Here is a tiny trained network, its code and every weight. The questions are about switching its units off for an input and a target symbol, where a switched-off unit gives its printed mean instead of its output.

import numpy as np


def w(rows, s, z=0):
    codes = np.array(rows[::2]) - 128.0
    scale = np.full(codes.shape[1], s)
    scale[-1] = z or s
    return codes * scale


def f(y):
    return np.maximum(y, 0)


def softmax(a):
    e = np.exp(a - a.max(-1, keepdims=True))
    return e / e.sum(-1, keepdims=True)


def log_softmax(a):
    a = a - a.max(-1, keepdims=True)
    return a - np.log(np.exp(a).sum(-1, keepdims=True))


def net(x, mask):
    ids = ['ΘΣΩεζητ'.index(c) for c in x.split()]
    T = len(ids)
    res = E[ids] + P[:T]
    r = res
    for j in range(2):
        rows = slice(4 * j, 4 * j + 4)
        q, k, v = (r @ M[0][rows].T for M in (Q, K, V))
        z = softmax(np.where(np.tri(T) > 0, q @ k.T / 4**0.5, -1e9)) @ v
        o = O[0][rows]
        res = res + np.where(mask[j], z, o[:, -1]) @ o[:, :-1]
    y = f(res @ A[0][:, :-1].T + A[0][:, -1])
    res = res + np.where(mask[2:10], y, B[0][:, -1]) @ B[0][:, :-1]
    return log_softmax(res[-1] @ U[:, :-1].T + U[:, -1])


Q, K, V, O, A, B = {}, {}, {}, {}, {}, {}
E = w([
[99,111,147,181],'Θ',
[135,128,141,168],'Σ',
[54,173,89,112],'Ω',
[132,67,85,124],'ε',
[181,149,147,151],'ζ',
[124,91,158,50],'η',
[97,254,71,242],'τ',
],0.023)
P = w([
[46,255,65,34],'0',
[77,233,136,103],'1',
[104,197,141,120],'2',
[118,162,142,156],'3',
[129,143,130,170],'4',
[140,115,119,185],'5',
[156,113,102,192],'6',
[162,84,89,210],'7',
[169,66,75,215],'8',
[187,64,50,214],'9',
[198,57,21,219],'10',
[202,51,2,200],'11',
[165,66,58,136],'12',
],0.0084)
Q[0] = w([
[115,121,183,124],'h1',
[122,162,140,119],'h1',
[174,120,105,207],'h1',
[95,92,173,250],'h1',
[139,111,120,156],'h2',
[117,101,98,165],'h2',
[143,106,101,142],'h2',
[124,121,150,95],'h2',
],0.016)
K[0] = w([
[168,140,111,98],'h1',
[106,214,139,173],'h1',
[161,112,99,229],'h1',
[248,99,59,206],'h1',
[149,56,194,110],'h2',
[135,102,101,126],'h2',
[166,77,101,203],'h2',
[87,135,99,121],'h2',
],0.011)
V[0] = w([
[124,94,138,83],'h1',
[28,84,246,158],'h1',
[207,213,121,119],'h1',
[52,175,104,144],'h1',
[143,160,50,98],'h2',
[136,159,134,39],'h2',
[159,158,115,147],'h2',
[165,137,118,69],'h2',
],0.011)
O[0] = w([
[137,135,142,217,23],'h1',
[105,92,50,123,87],'h1',
[168,88,253,134,175],'h1',
[70,123,131,55,250],'h1',
[107,121,166,191,118],'h2',
[235,47,58,196,57],'h2',
[94,63,217,150,138],'h2',
[100,69,64,178,66],'h2',
],0.007,0.012)
A[0] = w([
[101,140,68,52,133],'n1',
[165,188,165,165,142],'n2',
[127,124,177,145,157],'n3',
[90,249,194,134,129],'n4',
[200,132,86,154,114],'n5',
[74,164,158,148,151],'n6',
[150,26,98,112,254],'n7',
[195,160,86,80,135],'n8',
],0.012,0.0086)
B[0] = w([
[78,105,159,148,168],'n1',
[121,89,175,166,157],'n2',
[148,187,158,87,159],'n3',
[156,109,102,153,250],'n4',
[118,175,132,129,130],'n5',
[189,83,63,117,198],'n6',
[107,252,160,159,143],'n7',
[123,64,154,155,132],'n8',
],0.012,0.024)
U = w([
[91,11,229,235,33],'Θ',
[73,207,154,183,250],'Σ',
[154,175,47,79,25],'Ω',
[162,149,131,2,232],'ε',
[116,126,89,117,140],'ζ',
[192,95,38,213,92],'η',
[72,42,31,90,222],'τ',
],0.006,0.0019)

Each question gives the input, a string of symbols that net reads in full, and the target symbol t.
The units are the heads (4 rows each of Q, K, V and O) and the neurons (one row each of A and B). Each row of codes is followed by its name. A weight is (code - 128) times the scale printed after its matrix; where a second scale follows, it is the last column's (O, A, B and U).
mask holds one flag per unit, heads first, then neurons. A switched-off unit (its flag False) gives its mean, the last column of its rows in O or B, instead of its output. The means were averaged over made-up inputs and are rounded, as every weight is.
A unit's drop is (log p(t) with every unit on - log p(t) with that unit switched off) / (log p(t) with every unit on - log p(t) with every unit switched off).
The circuit of an input: a set's keep is (log p(t) with only the set's units on - log p(t) with every unit switched off) / (log p(t) with every unit on - log p(t) with every unit switched off). Starting from all 10 units, units are removed one at a time, each time the one whose removal leaves the highest keep (on an exact tie, the one counted first), for as long as the keep stays at least 0.8.
units of the circuit, in order: the units of the circuit, biggest drop first
most important unit: the unit with the biggest drop
top k neurons: the k neurons with the biggest drops, biggest first
which heads matter: for each layer, one digit per head in row order, 1 if its drop is at least 0.15 and else 0, layers parted by /
drop when u is switched off: that unit's drop, to one decimal
input Θ η η Θ η Ω ζ, target Σ: units of the circuit, in order : h2; n6; n7
input Ω ε τ Ω Σ Ω Θ Θ Θ, target τ: top neuron : n3
input ζ ε Ω Θ η Θ Σ, target Σ: units of the circuit, in order : n6; n4; h1
input τ Θ Θ Θ Θ τ, target η: top 2 neurons : n4; n6
input Θ Θ Ω Ω ζ, target Θ: units of the circuit, in order : n2; h1
input Θ Θ Θ, target τ: units of the circuit, in order : h1; n7
input Ω ε Σ Θ τ Θ τ τ τ Θ ζ, target ε: units of the circuit, in order : h1; h2
input Θ Θ ε τ Θ Ω Ω ε, target Σ: units of the circuit, in order : n7; n6
input ζ Θ ε Θ Θ ζ η τ Ω η Ω Σ, target Σ: which heads matter : 01
input η ζ Θ Ω Σ η, target Σ: which heads matter : 01
input Θ Θ η η ζ Θ Ω ε Θ Σ Θ ε ζ, target Θ: top 2 neurons : n8; n6
input τ Θ Θ ε Θ Θ, target η: which heads matter : 10
input ε Θ Ω, target τ: which heads matter : 10
input Θ Θ Θ ζ ε Ω Θ τ τ Θ τ ζ, target ε: units of the circuit, in order : h1
input τ η Θ Ω η Θ τ Σ, target ε: units of the circuit, in order : h1; n1; n3
input Θ η Σ Θ Θ Ω η Ω Θ Θ, target Σ: top 2 neurons : n4; n6
input Θ Θ Ω Θ Θ τ Θ Θ Θ Θ Ω ε Θ, target η: which heads matter : 11
input Θ η Θ τ ε τ Ω τ Σ, target ε: which heads matter : 10
input ζ Ω η Θ, target Σ: drop when n2 is switched off : 0.0
input Θ Θ Θ Ω τ ζ ε, target Σ: most important unit : n7
input Θ ζ Θ τ, target η: drop when n4 is switched off : 0.7
input Θ Θ η τ Θ Θ Θ Ω η, target Σ: drop when h1 is switched off : 0.2
